J: [ 97 169 131 113 149 160  97 134 167 156 142 106  86  85 199 122 171 144
 136 127]
H: [ 84  85 199 113 149 163  97 134 167 156 142 106  86  85 199 122 171 144
 136 127]
K: [108 163 136 116 148 167  97 160 156 142 134 114  94  92 202 121 165 138
 130 123]
find: [ 97 169 131 113 149 160  97 134 167 156 142 106  86  85 199 122 171 144
 136 127]	J
find: [ 84  85 199 113 149 163  97 134 167 156 142 106  86  85 199 122 171 144
 136 127]	H
back: [142 156 167 134  97 160]	J
len: [108 163 136 116 148 167  97 160]	8
len: [108 163 136 116 148 167]	6

Y: [148 124 132 174 123 195 169 187 206 134 108 116]
L: [168 110 137 124 125 124 136 131 145 154 102 140]
B: [126 179 129 128 131 138 150 130 136 148 155 128]
U: [125 128 127  91 126  99  92 118 103 113 146  70]
E: [135  93 169 120 203  68 176 104 135  99 179 146]
P: [148 153 127 115 159  97 186 156 159  97 134 128]
V: [120 109 164 106 139 166 138 192 104 139 165 103]
len: [168 110 137 124 125 124]	6
len: [120 109 164 106 139 166 138 192 104 139 165 103]	12
len: [125 128 127  91 126  99  92 118]	8
back: [155 148]	B
len: [135  93 169 120 203  68 176 104 135  99 179 146]	12

lameg: [142 176 122  29  84]
Sog: [ 26 142 107  82 214]
Monup: [190  52 118  84  82]
loped: [118  84  52 190 165]
sigel: [ 83 117 161 208  84]
back: [ 82  84 118  52]	Monup
len: [ 83 117 161 208  84]	5
len: [142 176 122  29]	4
back: [190  52  84 118]	loped
back: [52 84]	loped
len: [190  52]	2
len: [ 83 117 161 208]	4

Poma: [164 140 161 154  99 127 181 173 109 123 217 143]
das: [ 79 203 164 134 162 111 126 144 232 144 188 115]
Zom: [156 140 131 106 133 133 150  28 111 137  25 105]
mog: [ 71 221 151 114 101 123 225 160 203 135 167 136]
napo: [117 136 116 100 147 122 163  76  91  73  84 155]
back: [123 109 173 181 127  99 154 161 140]	Poma
len: [ 71 221 151 114 101 123 225 160 203]	9
len: [ 79 203 164 134 162 111 126 144 232 144 188 115]	12
len: [ 71 221 151 114 101 123 225 160 203 135 167 136]	12

ziv: [189  66  91 201 126  68  81]
Kased: [ 99 156  46 203 150 186  74]
nuda: [209  51 148 202  58 108 100]
Mupu: [172 175 134 176 200  53  66]
puni: [ 99 156  46 203 109  77  47]
nev: [209  51  46 202  58 108 100]
Tonud: [ 51 194 142  88  85  94  46]
back: [ 53 200 176]	Mupu
len: [172 175 134 176 200]	5

pogir: [120 152 122 142  87 125 158 112 116 210 135 135 140 113 153]
Sib: [152 120 125 109 123 142  90 136  87 101 157 149 156 152 161]
kubi: [109 131 122 144 209 136 123 116 113 124 143  85 138  87 119]
mam: [152 123 142  87 125  90 120 136 109 114 135 121 125  81  73]
back: [125  87 142 122 152]	pogir
len: [120 152]	2
len: [109 131 122 144 209 136 123 116 113 124 143  85 138  87 119]	15
back: [109 136 120  90 125  87 142 123 152]	mam
len: [120 152 122 142  87 125 158 112 116 210 135 135 140 113]	14
len: [109 131 122 144 209]	5

Sunob: [ 88  93 138 127 125  87  96 100 132  98  87 118  92 123  93  87 115 120
  86 128 118  99  98  99 125 108  94 132 107  89 101 140 101 101]
lag: [141 147 124 135 151 132 153 151 145 153  77 132 147 147 149  83 132 130
  94 141 138 155 145 152 128 104  90 122 108  78 113 115  96  94]
fabad: [101 102 132 126 119  98 109 107 131 105  88 119 107 128 100  85 119 118
  88 122 116 102 108 103 122 104  93 126 111  89 103 140  97 100]
gagi: [ 87 221  82 135 151 132 153 151 145 153  77 132 147 147 149  83 132 130
  94 141 138 179 176 176  77 109  96  98  90  94  79 107  96  97]
Punum: [102 100 164 201 175  90 105 106 174 109 106 166  98 183 103 112 164 158
  94 169 165 110 102 102 184 131 111 163 145 112 155 154 118 112]
sol: [ 87  82 135 221  80  81  84  86  74  87  99  77  90  71  87 100 115  83
 110  77  72  80  89  87 189 117 119 162 149  98 163 158 117 106]
back: [132 102]	fabad
back: [112 118 154 155 112 145 163 111 131 184]	Punum
back: [221 135  82  87]	sol
len: [ 87  82 135 221  80  81  84  86  74  87  99  77  90  71]	14

suza: [ 42  87 109  61  96 109 134 103  49 220 132 123 110  63]
gafup: [131 182 147 119 232 163 137 137  55 165 166 115 130 126]
Riget: [197 203 158 179 206 138 130 134  77  68 161 127 113 209]
len: [131 182 147 119 232]	5
len: [131 182 147 119 232 163 137 137  55 165 166 115 130 126]	14
len: [197 203 158 179 206 138 130 134  77  68 161 127]	12
len: [197 203 158 179 206 138 130 134  77]	9
back: [127 161  68  77 134 130 138 206 179 158 203]	Riget
len: [197 203 158 179 206 138 130 134  77  68 161]	11

